Below are the code and all the weights of a small trained network. Each question names an input and a target symbol and asks about switching units off, where a switched-off unit gives its printed mean instead of its output.

import numpy as np


def w(rows, s, z=0):
    codes = np.array(rows[::2]) - 128.0
    scale = np.full(codes.shape[1], s)
    scale[-1] = z or s
    return codes * scale


def f(y):
    return np.maximum(y, 0)


def softmax(a):
    e = np.exp(a - a.max(-1, keepdims=True))
    return e / e.sum(-1, keepdims=True)


def log_softmax(a):
    a = a - a.max(-1, keepdims=True)
    return a - np.log(np.exp(a).sum(-1, keepdims=True))


def net(x, mask):
    ids = ['ΓΔΘΦΩαβζηλστ'.index(c) for c in x.split()]
    T = len(ids)
    res = E[ids] + P[:T]
    r = res
    for j in range(2):
        rows = slice(3 * j, 3 * j + 3)
        q, k, v = (r @ M[0][rows].T for M in (Q, K, V))
        z = softmax(np.where(np.tri(T) > 0, q @ k.T / 3**0.5, -1e9)) @ v
        o = O[0][rows]
        res = res + np.where(mask[j], z, o[:, -1]) @ o[:, :-1]
    y = f(res @ A[0][:, :-1].T + A[0][:, -1])
    res = res + np.where(mask[2:14], y, B[0][:, -1]) @ B[0][:, :-1]
    return log_softmax(res[-1] @ U[:, :-1].T + U[:, -1])


Q, K, V, O, A, B = {}, {}, {}, {}, {}, {}
E = w([
[144,96,109],'Γ',
[172,81,254],'Δ',
[49,56,139],'Θ',
[148,88,106],'Φ',
[165,154,122],'Ω',
[208,230,129],'α',
[124,101,105],'β',
[223,203,224],'ζ',
[123,98,125],'η',
[143,90,122],'λ',
[101,101,101],'σ',
[141,93,107],'τ',
],0.019)
P = w([
[145,146,3],'0',
[248,111,12],'1',
[238,79,24],'2',
[206,69,32],'3',
[163,73,42],'4',
[123,72,49],'5',
[88,76,49],'6',
[71,78,53],'7',
[48,78,38],'8',
[31,90,23],'9',
],0.0059)
Q[0] = w([
[145,208,178],'H1',
[144,250,170],'H1',
[145,156,24],'H1',
[106,141,181],'H2',
[118,85,82],'H2',
[111,64,127],'H2',
],0.018)
K[0] = w([
[124,130,66],'H1',
[132,147,7],'H1',
[163,158,202],'H1',
[171,193,187],'H2',
[93,133,88],'H2',
[133,62,56],'H2',
],0.016)
V[0] = w([
[126,107,80],'H1',
[73,8,98],'H1',
[108,121,181],'H1',
[177,160,46],'H2',
[111,109,89],'H2',
[102,164,116],'H2',
],0.011)
O[0] = w([
[149,185,67,114],'H1',
[151,61,56,255],'H1',
[254,85,193,175],'H1',
[151,250,118,92],'H2',
[143,186,103,215],'H2',
[71,107,85,67],'H2',
],0.0099,0.004)
A[0] = w([
[194,81,60,113],'N1',
[201,113,217,139],'N2',
[87,128,154,1],'N3',
[163,164,59,86],'N4',
[172,105,130,46],'N5',
[71,94,118,135],'N6',
[121,208,212,80],'N7',
[153,5,128,79],'N8',
[50,211,67,96],'N9',
[69,98,53,33],'N10',
[115,151,92,39],'N11',
[113,86,70,78],'N12',
],0.011,0.0089)
B[0] = w([
[95,160,181,221],'N1',
[87,175,71,178],'N2',
[12,138,125,129],'N3',
[63,89,138,153],'N4',
[46,55,120,137],'N5',
[169,116,99,167],'N6',
[134,71,118,164],'N7',
[149,170,136,252],'N8',
[168,93,66,154],'N9',
[97,152,137,168],'N10',
[3,132,194,131],'N11',
[83,83,174,181],'N12',
],0.012,0.017)
U = w([
[169,255,223,254],'Γ',
[191,87,109,219],'Δ',
[191,13,165,147],'Θ',
[130,122,157,62],'Φ',
[106,143,127,58],'Ω',
[107,130,140,57],'α',
[107,132,131,49],'β',
[75,127,98,23],'ζ',
[117,156,119,119],'η',
[77,78,222,152],'λ',
[114,132,139,55],'σ',
[93,133,117,41],'τ',
],0.0088,0.0095)

Each question gives the input, a string of symbols that net reads in full, and the target symbol t.
The units are the heads (3 rows each of Q, K, V and O) and the neurons (one row each of A and B). Each row of codes is followed by its name. A weight is (code - 128) times the scale printed after its matrix; where a second scale follows, it is the last column's (O, A, B and U).
mask holds one flag per unit, heads first, then neurons. A switched-off unit (its flag False) gives its mean, the last column of its rows in O or B, instead of its output. The means were averaged over made-up inputs and are rounded, as every weight is.
A unit's drop is (log p(t) with every unit on - log p(t) with that unit switched off) / (log p(t) with every unit on - log p(t) with every unit switched off).
The circuit of an input: a set's keep is (log p(t) with only the set's units on - log p(t) with every unit switched off) / (log p(t) with every unit on - log p(t) with every unit switched off). Starting from the 12 units with the biggest drops (on a tie, the unit counted first), units are removed one at a time, each time the one whose removal leaves the highest keep (on an exact tie, the one counted first), for as long as the keep stays at least 0.8.
units of the circuit, in order: the units of the circuit, biggest drop first
k most important neurons: the k neurons with the biggest drops, biggest first
heads that matter: for each layer, one digit per head in row order, 1 if its drop is at least 0.15 and else 0, layers parted by /
drop when u is switched off: that unit's drop, to one decimal
input τ σ α β Δ Θ ζ Φ, target Γ: heads that matter : 10
input Δ Δ λ Δ Θ η Θ τ, target Γ: units of the circuit, in order : [H1; N7; N12]
input α α Φ ζ σ Φ, target Γ: units of the circuit, in order : [H1]
input Θ Θ Θ σ α Φ Δ Θ Θ, target Θ: units of the circuit, in order : [H1; N1]
input σ Θ σ λ Θ Θ β, target λ: units of the circuit, in order : [H1; N12; N1; N4]
input σ Θ Θ β, target λ: 3 most important neurons : [N1; N12; N4]
input Θ β Γ Θ Θ Θ β Θ σ τ, target λ: units of the circuit, in order : [H1; N12; N1; N4]
input Δ α β Θ σ Γ α Θ σ λ, target Γ: units of the circuit, in order : [H1; N7; N12]
input λ α Δ α, target Δ: units of the circuit, in order : [N7; H1; N9; N1]
input Θ σ Θ Φ, target λ: units of the circuit, in order : [H1; N1; N12; N4]
input Θ Θ τ Θ σ, target λ: units of the circuit, in order : [H1; N12; N1; N4]
input Δ β Θ, target Γ: units of the circuit, in order : [H1; N7; N12; N8]
input Φ Θ Θ Θ Γ, target λ: units of the circuit, in order : [H1; N1; N12; N4]
input Θ σ τ τ, target λ: most important neuron : [N1]
input Δ Θ σ Θ λ σ σ Γ Θ η, target Γ: 4 most important neurons : [N7; N12; N9; N4]
input σ Θ Θ Θ λ Θ Θ λ, target λ: 2 most important neurons : [N1; N12]
input Δ Θ Θ λ Θ σ, target Γ: drop when N5 is switched off : 0.1
input σ Δ β, target Γ: drop when N7 is switched off : 0.2
input σ β Ω Φ σ Θ Γ, target λ: drop when N12 is switched off : 0.4
input σ Δ Θ α Θ Φ Θ Γ, target Γ: drop when N9 is switched off : 0.2
input Θ Θ Δ λ τ, target Γ: most important neuron : [N7]
